Below is a small trained network, with its code and all its weights. Each question gives an input and a target symbol and asks what happens when units are switched off, that is, made to give their printed mean instead of their output.

import numpy as np


def w(rows, s, z=0):
    codes = np.array(rows[::2]) - 128.0
    scale = np.full(codes.shape[1], s)
    scale[-1] = z or s
    return codes * scale


def norm(h):
    return h / np.sqrt((h * h).mean(-1, keepdims=True) + 1e-5)


def f(y):
    return y / 2 * (1 + np.tanh(0.7978845608 * (y + 0.044715 * y**3)))


def softmax(a):
    e = np.exp(a - a.max(-1, keepdims=True))
    return e / e.sum(-1, keepdims=True)


def log_softmax(a):
    a = a - a.max(-1, keepdims=True)
    return a - np.log(np.exp(a).sum(-1, keepdims=True))


def net(x, mask):
    ids = ['αβγδεζηθλμξφψω'.index(c) for c in x.split()]
    T = len(ids)
    res = E[ids] + P[:T]
    u = 0
    for l in range(3):
        r = norm(res)
        for j in range(2):
            rows = slice(2 * j, 2 * j + 2)
            q, k, v = (r @ M[l][rows].T for M in (Q, K, V))
            z = softmax(np.where(np.tri(T) > 0, q @ k.T / 2**0.5, -1e9)) @ v
            o = O[l][rows]
            res = res + np.where(mask[u + j], z, o[:, -1]) @ o[:, :-1]
        u += 2
        y = f(norm(res) @ A[l][:, :-1].T + A[l][:, -1])
        res = res + np.where(mask[u : u + 12], y, B[l][:, -1]) @ B[l][:, :-1]
        u += 12
    return log_softmax(norm(res)[-1] @ U[:, :-1].T + U[:, -1])


Q, K, V, O, A, B = {}, {}, {}, {}, {}, {}
E = w([
[145,164,98,216,139,106],'α',
[169,163,117,251,167,96],'β',
[137,68,184,99,140,73],'γ',
[149,77,179,105,119,69],'δ',
[152,90,162,97,97,84],'ε',
[149,87,160,90,122,105],'ζ',
[131,161,103,241,156,79],'η',
[186,91,148,98,123,135],'θ',
[45,149,78,173,79,17],'λ',
[150,70,173,89,153,110],'μ',
[78,149,74,234,180,104],'ξ',
[169,114,153,98,51,82],'φ',
[215,68,183,99,188,157],'ψ',
[211,109,144,83,86,153],'ω',
],0.011)
P = w([
[112,5,163,207,77,116],'0',
[140,16,106,166,107,84],'1',
[104,65,194,180,84,133],'2',
[148,61,112,139,122,81],'3',
[110,106,208,163,96,133],'4',
[155,96,112,125,135,76],'5',
[111,143,207,149,107,129],'6',
[158,133,118,117,145,71],'7',
[111,179,203,134,120,125],'8',
[145,172,129,102,148,77],'9',
[122,193,192,137,135,114],'10',
],0.011)
Q[0] = w([
[159,181,250,181,128,70],'0.h1',
[49,113,158,135,94,235],'0.h1',
[98,129,82,151,114,162],'0.h2',
[110,91,130,55,109,178],'0.h2',
],0.026)
K[0] = w([
[167,226,82,41,208,54],'0.h1',
[220,5,4,146,135,46],'0.h1',
[75,106,32,197,103,215],'0.h2',
[201,3,178,143,58,114],'0.h2',
],0.019)
V[0] = w([
[166,146,103,105,163,224],'0.h1',
[178,187,79,132,2,144],'0.h1',
[177,73,174,85,100,117],'0.h2',
[114,86,96,167,103,167],'0.h2',
],0.025)
O[0] = w([
[200,63,213,122,77,65,23],'0.h1',
[41,127,205,55,253,74,62],'0.h1',
[84,82,159,32,88,191,249],'0.h2',
[102,78,80,147,210,88,108],'0.h2',
],0.011,0.02)
A[0] = w([
[119,191,161,126,169,173,129],'0.n1',
[84,57,149,97,53,116,46],'0.n2',
[145,152,183,103,102,149,111],'0.n3',
[165,148,109,156,89,87,52],'0.n4',
[140,105,65,94,101,106,205],'0.n5',
[63,149,96,101,7,59,218],'0.n6',
[145,111,168,179,114,176,147],'0.n7',
[167,140,118,215,170,134,250],'0.n8',
[77,69,154,157,158,108,242],'0.n9',
[198,61,114,187,159,111,207],'0.n10',
[73,168,95,78,66,53,51],'0.n11',
[140,95,104,112,146,171,156],'0.n12',
],0.015,0.0015)
B[0] = w([
[139,101,39,70,83,114,178],'0.n1',
[98,69,126,125,92,82,254],'0.n2',
[72,59,120,64,90,158,184],'0.n3',
[96,170,123,192,178,150,156],'0.n4',
[86,111,165,176,112,190,187],'0.n5',
[2,129,144,147,110,86,219],'0.n6',
[127,118,59,130,147,145,169],'0.n7',
[154,51,36,152,183,80,197],'0.n8',
[55,58,127,93,149,97,143],'0.n9',
[23,112,108,58,169,52,159],'0.n10',
[64,142,179,173,193,182,138],'0.n11',
[100,84,147,62,94,166,211],'0.n12',
],0.016,0.0079)
Q[1] = w([
[163,105,147,117,130,84],'1.h1',
[163,154,210,127,160,161],'1.h1',
[165,215,105,153,251,112],'1.h2',
[133,99,120,31,89,237],'1.h2',
],0.026)
K[1] = w([
[142,75,129,134,164,153],'1.h1',
[66,68,81,146,117,147],'1.h1',
[2,128,135,142,63,123],'1.h2',
[130,127,178,224,185,96],'1.h2',
],0.03)
V[1] = w([
[90,155,148,244,136,98],'1.h1',
[5,144,179,32,6,21],'1.h1',
[177,143,172,134,140,125],'1.h2',
[135,52,131,139,146,155],'1.h2',
],0.013)
O[1] = w([
[133,122,67,46,67,123,85],'1.h1',
[204,119,220,240,249,221,208],'1.h1',
[102,154,74,2,61,62,2],'1.h2',
[128,112,184,157,137,131,197],'1.h2',
],0.007,0.0094)
A[1] = w([
[185,156,112,232,55,121,3],'1.n1',
[88,209,51,222,210,64,97],'1.n2',
[148,231,94,179,216,135,105],'1.n3',
[185,157,160,213,134,170,87],'1.n4',
[30,194,125,176,140,17,26],'1.n5',
[144,106,181,157,91,91,210],'1.n6',
[146,126,134,74,133,133,113],'1.n7',
[116,101,190,93,168,63,115],'1.n8',
[115,203,98,159,153,206,73],'1.n9',
[135,88,152,105,131,130,73],'1.n10',
[151,109,137,240,158,52,52],'1.n11',
[171,11,176,155,19,33,89],'1.n12',
],0.013,0.0026)
B[1] = w([
[85,66,192,47,118,132,157],'1.n1',
[66,5,127,205,216,203,253],'1.n2',
[118,54,137,83,126,101,173],'1.n3',
[153,168,61,73,120,116,130],'1.n4',
[109,94,22,155,141,236,179],'1.n5',
[144,72,106,160,119,162,143],'1.n6',
[156,105,138,117,179,153,131],'1.n7',
[105,172,143,156,229,120,139],'1.n8',
[146,149,162,198,194,82,176],'1.n9',
[109,124,159,146,134,150,151],'1.n10',
[163,218,50,55,159,53,174],'1.n11',
[238,54,195,224,150,152,193],'1.n12',
],0.018,0.0082)
Q[2] = w([
[74,217,172,2,36,116],'2.h1',
[233,137,155,187,150,136],'2.h1',
[135,144,96,163,130,92],'2.h2',
[90,88,67,125,122,102],'2.h2',
],0.02)
K[2] = w([
[60,11,2,209,190,96],'2.h1',
[174,97,136,119,89,138],'2.h1',
[109,51,116,159,157,188],'2.h2',
[125,101,95,93,131,81],'2.h2',
],0.02)
V[2] = w([
[5,152,149,193,110,76],'2.h1',
[108,73,132,144,123,131],'2.h1',
[125,166,113,59,77,118],'2.h2',
[79,124,156,147,104,75],'2.h2',
],0.026)
O[2] = w([
[251,170,132,61,154,182,167],'2.h1',
[145,174,149,129,124,80,255],'2.h1',
[127,95,136,186,181,153,23],'2.h2',
[149,129,128,123,134,138,105],'2.h2',
],0.015,0.016)
A[2] = w([
[109,105,230,103,228,146,80],'2.n1',
[191,39,194,154,86,81,53],'2.n2',
[72,207,68,34,164,71,169],'2.n3',
[93,146,138,198,190,74,96],'2.n4',
[134,212,67,139,58,155,18],'2.n5',
[148,135,142,183,48,168,107],'2.n6',
[159,81,217,91,153,52,1],'2.n7',
[93,98,78,70,134,44,228],'2.n8',
[104,160,140,80,200,215,74],'2.n9',
[88,111,184,4,168,47,91],'2.n10',
[99,122,112,9,74,69,56],'2.n11',
[80,131,80,116,184,175,172],'2.n12',
],0.02,0.0061)
B[2] = w([
[176,86,141,34,105,115,203],'2.n1',
[160,216,134,197,99,57,186],'2.n2',
[196,152,42,72,37,172,172],'2.n3',
[136,84,149,142,92,30,152],'2.n4',
[125,102,102,79,168,18,146],'2.n5',
[178,99,74,144,158,157,207],'2.n6',
[43,100,93,34,140,185,141],'2.n7',
[82,95,247,167,132,143,183],'2.n8',
[50,129,138,194,128,110,248],'2.n9',
[180,155,88,254,214,134,178],'2.n10',
[104,80,133,114,114,27,152],'2.n11',
[183,200,163,102,119,111,243],'2.n12',
],0.033,0.015)
U = w([
[113,171,211,108,112,144,254],'α',
[200,76,166,68,69,133,79],'β',
[150,199,83,89,80,117,187],'γ',
[97,175,94,103,67,67,173],'δ',
[209,196,143,107,172,140,134],'ε',
[95,98,119,157,113,220,96],'ζ',
[164,68,73,122,112,206,143],'η',
[136,82,88,57,88,88,149],'θ',
[84,189,114,193,186,138,92],'λ',
[187,146,142,215,68,132,95],'μ',
[123,127,10,130,156,96,116],'ξ',
[150,83,154,101,212,152,185],'φ',
[81,42,159,180,126,94,17],'ψ',
[193,162,172,125,167,17,23],'ω',
],0.012,0.0025)

Each question gives the input, a string of symbols that net reads in full, and the target symbol t.
The units are the heads (2 rows each of Q, K, V and O) and the neurons (one row each of A and B). Each row of codes is followed by its name. A weight is (code - 128) times the scale printed after its matrix; where a second scale follows, it is the last column's (O, A, B and U).
mask holds one flag per unit, layer by layer, with each layer's heads first. A switched-off unit (its flag False) gives its mean, the last column of its rows in O or B, instead of its output. The means were averaged over made-up inputs and are rounded, as every weight is.
A unit's drop is (log p(t) with every unit on - log p(t) with that unit switched off) / (log p(t) with every unit on - log p(t) with every unit switched off).
The circuit of an input: a set's keep is (log p(t) with only the set's units on - log p(t) with every unit switched off) / (log p(t) with every unit on - log p(t) with every unit switched off). Starting from the 12 units with the biggest drops (on a tie, the unit counted first), units are removed one at a time, each time the one whose removal leaves the highest keep (on an exact tie, the one counted first), for as long as the keep stays at least 0.8.
units of the circuit, in order: the units of the circuit, biggest drop first
most important unit: the unit with the biggest drop
k most important neurons: the k neurons with the biggest drops, biggest first
top k neurons in layer l: the k neurons of layer l with the biggest drops, biggest first
input α ψ φ γ ξ ω γ μ β ε φ, target α: units of the circuit, in order -> 0.h2, 0.h1
input γ ε β θ ε φ η, target φ: units of the circuit, in order -> 0.h1, 2.n2
input η ζ φ θ, target ε: 2 most important neurons -> 2.n10, 2.n1
input ψ ε μ ω, target η: most important unit -> 0.h2
input φ ω η θ ε α α β, target β: units of the circuit, in order -> 2.n10, 2.n2
input φ η ζ η ε ω ε, target φ: 2 most important neurons -> 2.n10, 2.n1
input ε ω β φ φ θ ψ η ω ζ, target φ: units of the circuit, in order -> 0.h1, 2.n10, 2.n1, 2.n7
input δ ψ φ β η ε η γ, target δ: 2 most important neurons -> 0.n3, 2.n11
input μ ψ ψ ψ η γ ξ ψ, target θ: units of the circuit, in order -> 0.h2, 1.h1, 2.n11
input β θ ψ β γ μ, target ξ: 2 most important neurons -> 2.n5, 1.n2
input μ ψ ξ β β θ ε ζ γ α ψ, target ω: 3 most important neurons -> 2.n10, 0.n1, 2.n11
input θ θ φ, target β: 2 most important neurons -> 2.n1, 0.n2
input ε β ψ, target ψ: top 3 neurons in layer 2 -> 2.n11, 2.n2, 2.n10
input ε δ ε ψ γ ω, target ξ: most important unit -> 0.h1
input ω ε φ ψ, target ε: 2 most important neurons -> 2.n10, 2.n1
input θ ω ψ ψ ψ μ ω β β, target ω: 4 most important neurons -> 0.n8, 1.n2, 2.n12, 1.n11
input ε ε ω ω ε ψ β ψ ε ε ψ, target α: 2 most important neurons -> 0.n8, 2.n9
input ψ ψ ψ ε β, target ψ: 3 most important neurons -> 2.n8, 1.n2, 2.n2
input ψ γ ε ψ ψ γ ε, target ξ: top 2 neurons in layer 1 -> 1.n12, 1.n2
input δ γ ε ω ψ η μ, target δ: top neuron in layer 2 -> 2.n11
input ε η α ψ, target ω: 2 most important neurons -> 2.n11, 2.n10
input α δ β ε ε θ, target α: top 2 neurons in layer 2 -> 2.n9, 2.n1
input φ γ ψ δ ξ θ μ ψ ε γ, target α: 3 most important neurons -> 0.n8, 2.n9, 2.n1
input μ β λ, target λ: 2 most important neurons -> 1.n2, 2.n1
input μ β φ γ β ζ, target ψ: 4 most important neurons -> 2.n11, 2.n10, 2.n2, 2.n12
input ω θ φ ψ ε λ, target ψ: top 4 neurons in layer 2 -> 2.n4, 2.n10, 2.n2, 2.n8
input ψ γ ψ, target ξ: 2 most important neurons -> 2.n5, 1.n12
input η β λ β μ ε γ ψ ε ψ, target α: most important unit -> 0.h2
input η β α ζ η ψ, target δ: top 3 neurons in layer 1 -> 1.n2, 1.n12, 1.n5
input ψ ψ β ε α θ, target ω: top 2 neurons in layer 1 -> 1.n2, 1.n5
